Here is a tiny trained network, its code and every weight. The questions are about switching its units off for an input and a target symbol, where a switched-off unit gives its printed mean instead of its output.

import numpy as np


def w(rows, s, z=0):
    codes = np.array(rows[::2]) - 128.0
    scale = np.full(codes.shape[1], s)
    scale[-1] = z or s
    return codes * scale


def norm(h):
    return h / np.sqrt((h * h).mean(-1, keepdims=True) + 1e-5)


def f(y):
    return np.maximum(y, 0)


def softmax(a):
    e = np.exp(a - a.max(-1, keepdims=True))
    return e / e.sum(-1, keepdims=True)


def log_softmax(a):
    a = a - a.max(-1, keepdims=True)
    return a - np.log(np.exp(a).sum(-1, keepdims=True))


def net(x, mask):
    ids = ['Δβεηλμπστψ'.index(c) for c in x.split()]
    T = len(ids)
    res = E[ids] + P[:T]
    u = 0
    for l in range(3):
        r = norm(res)
        for j in range(3):
            rows = slice(4 * j, 4 * j + 4)
            q, k, v = (r @ M[l][rows].T for M in (Q, K, V))
            z = softmax(np.where(np.tri(T) > 0, q @ k.T / 4**0.5, -1e9)) @ v
            o = O[l][rows]
            res = res + np.where(mask[u + j], z, o[:, -1]) @ o[:, :-1]
        u += 3
        y = f(norm(res) @ A[l][:, :-1].T + A[l][:, -1])
        res = res + np.where(mask[u : u + 4], y, B[l][:, -1]) @ B[l][:, :-1]
        u += 4
    return log_softmax(norm(res)[-1] @ U[:, :-1].T + U[:, -1])


Q, K, V, O, A, B = {}, {}, {}, {}, {}, {}
E = w([
[116,172,142,53],'Δ',
[87,185,96,197],'β',
[158,143,63,174],'ε',
[150,142,92,163],'η',
[89,97,129,106],'λ',
[142,104,115,170],'μ',
[187,182,251,154],'π',
[30,207,52,63],'σ',
[165,164,109,67],'τ',
[108,189,120,157],'ψ',
],0.023)
P = w([
[201,149,212,105],'0',
[98,234,152,254],'1',
[113,212,149,156],'2',
[114,183,138,171],'3',
[116,187,141,167],'4',
[133,172,131,161],'5',
[124,149,133,166],'6',
[126,148,131,157],'7',
[137,154,128,150],'8',
[137,147,129,135],'9',
[142,105,115,145],'10',
[146,150,123,109],'11',
[155,153,120,92],'12',
[157,171,122,97],'13',
],0.0078)
Q[0] = w([
[66,151,56,179],'L0H1',
[103,58,70,145],'L0H1',
[92,119,99,133],'L0H1',
[133,117,191,115],'L0H1',
[127,120,103,110],'L0H2',
[143,128,12,81],'L0H2',
[203,136,181,126],'L0H2',
[181,108,90,96],'L0H2',
[96,106,151,152],'L0H3',
[91,185,62,137],'L0H3',
[199,88,239,173],'L0H3',
[199,154,230,109],'L0H3',
],0.011)
K[0] = w([
[138,31,191,189],'L0H1',
[107,137,144,198],'L0H1',
[113,150,190,145],'L0H1',
[86,140,130,93],'L0H1',
[114,150,95,156],'L0H2',
[66,214,57,94],'L0H2',
[189,150,254,195],'L0H2',
[101,149,132,133],'L0H2',
[125,103,145,172],'L0H3',
[186,130,142,21],'L0H3',
[111,172,62,245],'L0H3',
[114,202,176,204],'L0H3',
],0.0087)
V[0] = w([
[102,29,18,17],'L0H1',
[80,218,66,68],'L0H1',
[55,193,36,87],'L0H1',
[136,136,157,238],'L0H1',
[114,194,113,92],'L0H2',
[54,199,54,109],'L0H2',
[225,13,150,125],'L0H2',
[72,81,80,23],'L0H2',
[139,102,146,9],'L0H3',
[124,179,127,212],'L0H3',
[44,112,175,62],'L0H3',
[1,152,75,161],'L0H3',
],0.0098)
O[0] = w([
[224,50,111,203,33],'L0H1',
[200,106,254,159,198],'L0H1',
[172,145,193,196,179],'L0H1',
[112,219,130,146,146],'L0H1',
[114,149,131,87,194],'L0H2',
[56,214,133,89,210],'L0H2',
[202,40,52,180,2],'L0H2',
[108,222,39,106,95],'L0H2',
[58,155,54,188,179],'L0H3',
[156,185,228,57,123],'L0H3',
[121,194,45,152,165],'L0H3',
[166,205,171,242,126],'L0H3',
],0.0098,0.009)
A[0] = w([
[55,49,111,101,62],'L0N1',
[138,119,95,2,125],'L0N2',
[175,46,56,74,3],'L0N3',
[188,169,28,187,253],'L0N4',
],0.0098,0.0069)
B[0] = w([
[63,247,138,90,133],'L0N1',
[82,173,196,147,193],'L0N2',
[101,3,178,215,133],'L0N3',
[135,86,150,248,255],'L0N4',
],0.012,0.0039)
Q[1] = w([
[117,69,103,106],'L1H1',
[88,54,61,233],'L1H1',
[120,187,131,213],'L1H1',
[137,82,183,32],'L1H1',
[114,185,170,120],'L1H2',
[186,77,160,86],'L1H2',
[166,104,113,106],'L1H2',
[129,45,101,219],'L1H2',
[139,234,27,25],'L1H3',
[200,176,125,141],'L1H3',
[230,84,41,129],'L1H3',
[50,125,2,6],'L1H3',
],0.0083)
K[1] = w([
[143,166,73,123],'L1H1',
[141,205,160,103],'L1H1',
[182,129,108,150],'L1H1',
[11,115,148,138],'L1H1',
[114,134,238,181],'L1H2',
[171,84,110,159],'L1H2',
[134,129,135,142],'L1H2',
[103,132,15,184],'L1H2',
[158,57,153,104],'L1H3',
[133,130,211,184],'L1H3',
[139,114,95,192],'L1H3',
[138,38,45,62],'L1H3',
],0.012)
V[1] = w([
[150,124,104,181],'L1H1',
[149,139,157,112],'L1H1',
[139,179,159,152],'L1H1',
[113,76,142,87],'L1H1',
[113,80,76,53],'L1H2',
[138,144,193,155],'L1H2',
[134,149,124,144],'L1H2',
[117,109,199,110],'L1H2',
[144,123,173,147],'L1H3',
[179,150,131,215],'L1H3',
[245,146,140,153],'L1H3',
[166,19,131,192],'L1H3',
],0.012)
O[1] = w([
[54,155,245,154,87],'L1H1',
[106,15,102,134,149],'L1H1',
[74,70,127,119,178],'L1H1',
[251,96,64,165,119],'L1H1',
[155,145,24,188,63],'L1H2',
[87,252,141,48,196],'L1H2',
[196,199,92,49,134],'L1H2',
[117,69,219,242,196],'L1H2',
[110,149,172,142,151],'L1H3',
[77,215,241,54,94],'L1H3',
[122,24,183,37,77],'L1H3',
[71,67,254,84,3],'L1H3',
],0.0071,0.012)
A[1] = w([
[159,2,99,141,74],'L1N1',
[138,154,94,227,62],'L1N2',
[176,99,201,127,122],'L1N3',
[190,130,89,136,2],'L1N4',
],0.012,0.0078)
B[1] = w([
[67,78,43,65,145],'L1N1',
[144,248,91,146,253],'L1N2',
[155,206,143,182,229],'L1N3',
[166,147,155,145,128],'L1N4',
],0.011,0.0028)
Q[2] = w([
[49,122,78,121],'L2H1',
[219,84,142,100],'L2H1',
[133,103,50,145],'L2H1',
[72,111,59,120],'L2H1',
[129,106,142,184],'L2H2',
[119,235,247,127],'L2H2',
[40,157,144,135],'L2H2',
[160,164,152,136],'L2H2',
[95,85,77,99],'L2H3',
[92,154,111,135],'L2H3',
[227,151,225,127],'L2H3',
[204,172,209,130],'L2H3',
],0.015)
K[2] = w([
[37,134,91,152],'L2H1',
[132,104,206,156],'L2H1',
[126,146,125,178],'L2H1',
[64,172,128,187],'L2H1',
[188,117,164,135],'L2H2',
[218,111,64,19],'L2H2',
[153,158,188,94],'L2H2',
[109,102,137,62],'L2H2',
[166,190,210,146],'L2H3',
[72,132,120,123],'L2H3',
[219,73,100,101],'L2H3',
[169,2,70,79],'L2H3',
],0.014)
V[2] = w([
[121,191,22,169],'L2H1',
[122,164,205,155],'L2H1',
[166,144,231,169],'L2H1',
[119,188,230,114],'L2H1',
[83,145,54,126],'L2H2',
[159,84,127,173],'L2H2',
[200,169,155,140],'L2H2',
[229,146,138,57],'L2H2',
[227,181,2,76],'L2H3',
[163,206,137,115],'L2H3',
[59,213,160,165],'L2H3',
[59,133,105,69],'L2H3',
],0.011)
O[2] = w([
[112,44,200,103,203],'L2H1',
[90,57,91,160,189],'L2H1',
[71,96,32,104,149],'L2H1',
[130,99,28,138,212],'L2H1',
[166,82,62,129,104],'L2H2',
[164,186,166,48,82],'L2H2',
[51,72,181,179,172],'L2H2',
[113,77,178,195,146],'L2H2',
[89,128,240,51,92],'L2H3',
[131,61,94,74,178],'L2H3',
[80,2,73,140,254],'L2H3',
[213,203,121,173,152],'L2H3',
],0.01,0.0097)
A[2] = w([
[193,78,179,190,48],'L2N1',
[176,130,189,195,167],'L2N2',
[82,148,97,29,254],'L2N3',
[252,192,106,85,151],'L2N4',
],0.014,0.0038)
B[2] = w([
[159,108,209,192,160],'L2N1',
[236,89,97,162,189],'L2N2',
[152,54,190,99,253],'L2N3',
[163,79,55,5,164],'L2N4',
],0.014,0.006)
U = w([
[89,35,244,62,132],'Δ',
[119,55,61,102,125],'β',
[76,215,65,174,69],'ε',
[131,214,85,106,147],'η',
[78,195,252,184,54],'λ',
[162,131,71,67,250],'μ',
[190,86,174,226,225],'π',
[16,160,81,8,121],'σ',
[154,172,2,252,1],'τ',
[115,21,61,134,101],'ψ',
],0.012,0.0081)

Each question gives the input, a string of symbols that net reads in full, and the target symbol t.
The units are the heads (4 rows each of Q, K, V and O) and the neurons (one row each of A and B). Each row of codes is followed by its name. A weight is (code - 128) times the scale printed after its matrix; where a second scale follows, it is the last column's (O, A, B and U).
mask holds one flag per unit, layer by layer, with each layer's heads first. A switched-off unit (its flag False) gives its mean, the last column of its rows in O or B, instead of its output. The means were averaged over made-up inputs and are rounded, as every weight is.
A unit's drop is (log p(t) with every unit on - log p(t) with that unit switched off) / (log p(t) with every unit on - log p(t) with every unit switched off).
The circuit of an input: a set's keep is (log p(t) with only the set's units on - log p(t) with every unit switched off) / (log p(t) with every unit on - log p(t) with every unit switched off). Starting from the 12 units with the biggest drops (on a tie, the unit counted first), units are removed one at a time, each time the one whose removal leaves the highest keep (on an exact tie, the one counted first), for as long as the keep stays at least 0.8.
units of the circuit, in order: the units of the circuit, biggest drop first
most important unit: the unit with the biggest drop
k most important neurons: the k neurons with the biggest drops, biggest first
top k neurons in layer l: the k neurons of layer l with the biggest drops, biggest first
which heads matter: for each layer, one digit per head in row order, 1 if its drop is at least 0.15 and else 0, layers parted by /
input π τ λ η ψ Δ, target π: which heads matter => 111 / 101 / 010
input ψ η η λ β η τ μ Δ ψ η λ Δ, target ψ: units of the circuit, in order => [L2H1 L0H1]
input μ η Δ, target μ: which heads matter => 101 / 000 / 010
input Δ λ λ σ τ ψ μ λ σ π η, target Δ: most important unit => L1H3
input η τ Δ λ λ τ, target η: 2 most important neurons => [L1N1 L0N4]
input τ β β ε β η μ, target τ: 2 most important neurons => [L0N3 L0N2]
input λ η ψ Δ σ τ, target λ: units of the circuit, in order => [L0H1 L0H2]
input τ ψ τ, target τ: 3 most important neurons => [L0N3 L0N2 L1N1]
input ε τ Δ η λ τ ε μ, target ε: which heads matter => 111 / 101 / 110
input λ Δ τ τ ε σ λ η τ σ σ Δ μ, target λ: which heads matter => 111 / 110 / 001
input ε Δ π σ λ π Δ, target ε: top 2 neurons in layer 1 => [L1N3 L1N1]
input λ σ β μ μ, target λ: which heads matter => 111 / 111 / 001
input η ε λ η ε ε λ η Δ β ψ Δ σ μ, target η: 3 most important neurons => [L1N1 L0N2 L2N4]
input λ Δ ψ Δ μ λ ε ε τ, target λ: units of the circuit, in order => [L0H1 L0H2 L1H1]
input ψ τ ε, target ψ: units of the circuit, in order => [L2H3]
input τ ψ Δ τ μ ε λ μ, target τ: which heads matter => 111 / 001 / 001
input Δ ε η ψ π ψ, target Δ: which heads matter => 011 / 000 / 100
input σ π μ, target σ: which heads matter => 101 / 000 / 100
input ε τ λ λ τ σ ψ μ π ψ ε, target σ: units of the circuit, in order => [L0H2 L0H1]
input ψ π μ, target ψ: most important unit => L0H1
input ε μ Δ η ε ε σ σ ψ τ ε η τ, target ε: which heads matter => 111 / 101 / 111
input ε τ λ ψ λ Δ, target ε: which heads matter => 111 / 001 / 101
input τ ε ψ Δ ψ τ ε τ, target τ: top 3 neurons in layer 0 => [L0N3 L0N2 L0N4]
input ψ ψ β π ε η Δ ψ ε λ λ Δ ε Δ, target ψ: which heads matter => 100 / 000 / 100
input Δ Δ β π ψ η, target σ: which heads matter => 100 / 000 / 000
input π η Δ Δ λ λ λ λ, target τ: which heads matter => 001 / 000 / 000
input π ε λ ε η λ Δ τ λ ψ η ψ τ Δ, target π: which heads matter => 111 / 101 / 110
input ε σ μ λ ψ σ μ, target ε: 2 most important neurons => [L1N3 L0N2]
input Δ λ η λ τ, target Δ: most important unit => L2H3
